Here is a tiny trained network, its code and every weight. The questions are about switching its units off for an input and a target symbol, where a switched-off unit gives its printed mean instead of its output.

import numpy as np


def w(rows, s, z=0):
    codes = np.array(rows[::2]) - 128.0
    scale = np.full(codes.shape[1], s)
    scale[-1] = z or s
    return codes * scale


def norm(h):
    return h / np.sqrt((h * h).mean(-1, keepdims=True) + 1e-5)


def f(y):
    return np.maximum(y, 0)


def softmax(a):
    e = np.exp(a - a.max(-1, keepdims=True))
    return e / e.sum(-1, keepdims=True)


def log_softmax(a):
    a = a - a.max(-1, keepdims=True)
    return a - np.log(np.exp(a).sum(-1, keepdims=True))


def net(x, mask):
    ids = ['ΘΨΩεζμξπτ'.index(c) for c in x.split()]
    T = len(ids)
    res = E[ids] + P[:T]
    r = norm(res)
    for j in range(2):
        rows = slice(2 * j, 2 * j + 2)
        q, k, v = (r @ M[0][rows].T for M in (Q, K, V))
        z = softmax(np.where(np.tri(T) > 0, q @ k.T / 2**0.5, -1e9)) @ v
        o = O[0][rows]
        res = res + np.where(mask[j], z, o[:, -1]) @ o[:, :-1]
    y = f(norm(res) @ A[0][:, :-1].T + A[0][:, -1])
    res = res + np.where(mask[2:6], y, B[0][:, -1]) @ B[0][:, :-1]
    return log_softmax(norm(res)[-1] @ U[:, :-1].T + U[:, -1])


Q, K, V, O, A, B = {}, {}, {}, {}, {}, {}
E = w([
[108,135,86],'Θ',
[194,81,184],'Ψ',
[128,133,110],'Ω',
[169,131,193],'ε',
[165,163,168],'ζ',
[107,100,89],'μ',
[125,69,130],'ξ',
[3,153,136],'π',
[107,137,180],'τ',
],0.035)
P = w([
[74,250,68],'0',
[123,254,92],'1',
[126,182,64],'2',
[194,219,168],'3',
[153,163,45],'4',
[215,202,135],'5',
],0.0073)
Q[0] = w([
[177,125,36],'h1',
[209,87,98],'h1',
[117,254,201],'h2',
[78,59,129],'h2',
],0.03)
K[0] = w([
[190,82,17],'h1',
[216,100,102],'h1',
[5,185,219],'h2',
[158,45,35],'h2',
],0.028)
V[0] = w([
[163,253,201],'h1',
[71,58,224],'h1',
[110,233,245],'h2',
[58,77,207],'h2',
],0.021)
O[0] = w([
[83,81,208,142],'h1',
[136,245,154,7],'h1',
[88,86,250,194],'h2',
[37,157,109,77],'h2',
],0.018,0.016)
A[0] = w([
[220,108,126,81],'n1',
[186,154,69,241],'n2',
[77,250,184,38],'n3',
[186,215,212,1],'n4',
],0.02,0.0056)
B[0] = w([
[57,54,147,232],'n1',
[118,249,127,253],'n2',
[77,97,6,177],'n3',
[70,5,16,181],'n4',
],0.021,0.0074)
U = w([
[136,107,21,91],'Θ',
[33,46,16,1],'Ψ',
[225,9,111,110],'Ω',
[144,148,171,135],'ε',
[208,156,219,175],'ζ',
[213,181,115,205],'μ',
[164,209,139,183],'ξ',
[2,144,68,91],'π',
[67,181,160,152],'τ',
],0.01,0.0092)

Each question gives the input, a string of symbols that net reads in full, and the target symbol t.
The units are the heads (2 rows each of Q, K, V and O) and the neurons (one row each of A and B). Each row of codes is followed by its name. A weight is (code - 128) times the scale printed after its matrix; where a second scale follows, it is the last column's (O, A, B and U).
mask holds one flag per unit, heads first, then neurons. A switched-off unit (its flag False) gives its mean, the last column of its rows in O or B, instead of its output. The means were averaged over made-up inputs and are rounded, as every weight is.
A unit's drop is (log p(t) with every unit on - log p(t) with that unit switched off) / (log p(t) with every unit on - log p(t) with every unit switched off).
The circuit of an input: a set's keep is (log p(t) with only the set's units on - log p(t) with every unit switched off) / (log p(t) with every unit on - log p(t) with every unit switched off). Starting from all 6 units, units are removed one at a time, each time the one whose removal leaves the highest keep (on an exact tie, the one counted first), for as long as the keep stays at least 0.8.
circuit, biggest first: the units of the circuit, biggest drop first
heads that matter: for each layer, one digit per head in row order, 1 if its drop is at least 0.15 and else 0, layers parted by /
drop of u: that unit's drop, to one decimal
input π π Ω ζ, target π: circuit, biggest first	h1, h2, n3
input Θ Ω Ψ, target Ψ: circuit, biggest first	h1, n4
input Ψ ζ τ ζ, target τ: circuit, biggest first	h1, n3
input Ω Θ Ω Ψ ζ, target ζ: heads that matter	01
input Ω Ψ ζ, target ζ: heads that matter	00
input Ω μ Ω μ Θ μ, target μ: circuit, biggest first	h2, n2
input Ω ε Ω Ψ τ ε, target τ: circuit, biggest first	h2
input Ω Θ Ψ, target Ψ: heads that matter	11
input μ Ω Θ μ Θ, target μ: heads that matter	00
input Θ Θ μ, target μ: heads that matter	00
input Θ Ω Θ μ Ψ Ω, target μ: drop of h2	0.2
input μ Ω μ Θ, target μ: drop of n2	0.2
input Ω Ω μ Ω, target μ: drop of n3	0.0
input Ω Ω Ψ ζ μ ξ, target μ: circuit, biggest first	h1
